Here is a tiny trained network, its code and every weight. The questions are about switching its units off for an input and a class, where a switched-off unit gives its printed mean instead of its output.

import numpy as np


def w(rows, s, z=0):
    codes = np.array(rows[::2]) - 128.0
    scale = np.full(codes.shape[1], s)
    scale[-1] = z or s
    return codes * scale


def norm(h):
    return h / np.sqrt((h * h).mean(-1, keepdims=True) + 1e-5)


def f(y):
    return y / 2 * (1 + np.tanh(0.7978845608 * (y + 0.044715 * y**3)))


def log_softmax(a):
    a = a - a.max(-1, keepdims=True)
    return a - np.log(np.exp(a).sum(-1, keepdims=True))


def net(x, mask):
    res = np.array(x, float).reshape(1, 2) / 4 @ E
    u = 0
    for l in range(2):
        y = f(norm(res) @ A[l][:, :-1].T + A[l][:, -1])
        res = res + np.where(mask[u : u + 6], y, B[l][:, -1]) @ B[l][:, :-1]
        u += 6
    return log_softmax(norm(res)[-1] @ U[:, :-1].T + U[:, -1])


A, B = {}, {}
E = w([
[90,163,255,112,129,76,104,70,130],'x0',
[128,147,160,147,93,191,169,119,215],'x1',
],0.0093)
A[0] = w([
[254,179,132,94,201,57,117,180,61,51],'L0N1',
[99,112,234,69,216,103,77,166,130,235],'L0N2',
[114,189,70,81,156,215,136,86,135,119],'L0N3',
[89,159,127,90,87,115,62,83,161,59],'L0N4',
[82,142,172,121,93,134,177,148,189,15],'L0N5',
[78,125,20,182,200,113,140,143,172,252],'L0N6',
],0.0061,0.0016)
B[0] = w([
[204,137,251,209,163,232,103,155,211,215],'L0N1',
[124,78,14,130,146,163,185,49,74,253],'L0N2',
[98,17,188,183,151,93,181,3,54,159],'L0N3',
[14,90,4,255,126,181,116,228,193,149],'L0N4',
[167,33,157,159,220,115,152,166,7,179],'L0N5',
[78,96,110,27,19,67,139,22,121,226],'L0N6',
],0.0049,0.005)
A[1] = w([
[73,176,156,129,140,68,91,93,152,27],'L1N1',
[66,183,177,114,147,88,130,83,145,24],'L1N2',
[172,174,233,56,66,104,81,2,143,35],'L1N3',
[132,176,172,119,77,154,193,93,220,24],'L1N4',
[155,151,129,64,208,66,12,168,56,5],'L1N5',
[133,157,187,89,125,90,153,178,185,110],'L1N6',
],0.0083,0.002)
B[1] = w([
[134,100,79,100,31,87,125,148,161,161],'L1N1',
[180,88,11,82,56,129,149,156,134,186],'L1N2',
[118,121,130,122,189,172,101,53,86,203],'L1N3',
[126,175,164,152,156,83,93,200,126,223],'L1N4',
[119,166,205,190,120,158,181,199,191,253],'L1N5',
[137,106,119,136,127,122,224,178,157,121],'L1N6',
],0.013,0.0049)
U = w([
[152,150,198,186,116,140,180,248,183,154],'0',
[147,77,21,62,20,100,164,126,118,174],'1',
[122,106,153,137,236,155,112,29,29,157],'2',
[129,192,126,64,122,112,81,154,113,2],'3',
],0.014,0.0044)

Each question gives the input, the list of numbers given to net, and the class t.
The units are the neurons (one row each of A and B). Each row of codes is followed by its name. A weight is (code - 128) times the scale printed after its matrix; where a second scale follows, it is the last column's (A, B and U).
mask holds one flag per neuron, layer by layer. A switched-off neuron (its flag False) gives its mean, the last column of its row in B, instead of its output. The means were averaged over made-up inputs and are rounded, as every weight is.
A unit's drop is (log p(t) with every unit on - log p(t) with that unit switched off) / (log p(t) with every unit on - log p(t) with every unit switched off).
The circuit of an input: a set's keep is (log p(t) with only the set's units on - log p(t) with every unit switched off) / (log p(t) with every unit on - log p(t) with every unit switched off). Starting from all 12 units, units are removed one at a time, each time the one whose removal leaves the highest keep (on an exact tie, the one counted first), for as long as the keep stays at least 0.8.
circuit, biggest first: the units of the circuit, biggest drop first
unit that matters most: the unit with the biggest drop
top k neurons: the k neurons with the biggest drops, biggest first
k most important neurons of layer l: the k neurons of layer l with the biggest drops, biggest first
input [1,1], class 2: circuit, biggest first => L1N5
input [-5,2], class 1: 2 most important neurons of layer 1 => L1N5, L1N3
input [6,5], class 1: top 3 neurons => L0N1, L1N2, L1N5
input [2,2], class 2: top 2 neurons => L0N5, L1N5
input [-7,-8], class 0: circuit, biggest first => L1N5, L0N2
input [-7,6], class 1: top 4 neurons => L1N5, L0N1, L0N6, L0N3
input [7,6], class 1: top 2 neurons => L0N1, L1N2
input [7,-7], class 0: top 3 neurons => L1N5, L0N6, L0N3
input [-1,-3], class 2: top 2 neurons => L0N1, L1N3
input [-2,-3], class 2: 3 most important neurons of layer 0 => L0N6, L0N5, L0N1
input [1,-4], class 0: 2 most important neurons of layer 0 => L0N6, L0N3
input [4,3], class 1: top 3 neurons => L0N1, L1N5, L0N4
input [1,-1], class 2: top 2 neurons => L1N5, L1N2
input [5,-4], class 1: unit that matters most => L0N5
input [-3,1], class 2: 2 most important neurons of layer 0 => L0N6, L0N4
input [8,4], class 1: top 2 neurons => L1N2, L1N1
input [-8,7], class 1: 2 most important neurons of layer 1 => L1N5, L1N6
input [2,-2], class 2: top 2 neurons => L0N2, L1N5
input [3,-5], class 0: top 2 neurons => L0N6, L1N5
input [4,-2], class 1: unit that matters most => L0N5
input [0,3], class 2: 2 most important neurons of layer 0 => L0N5, L0N1
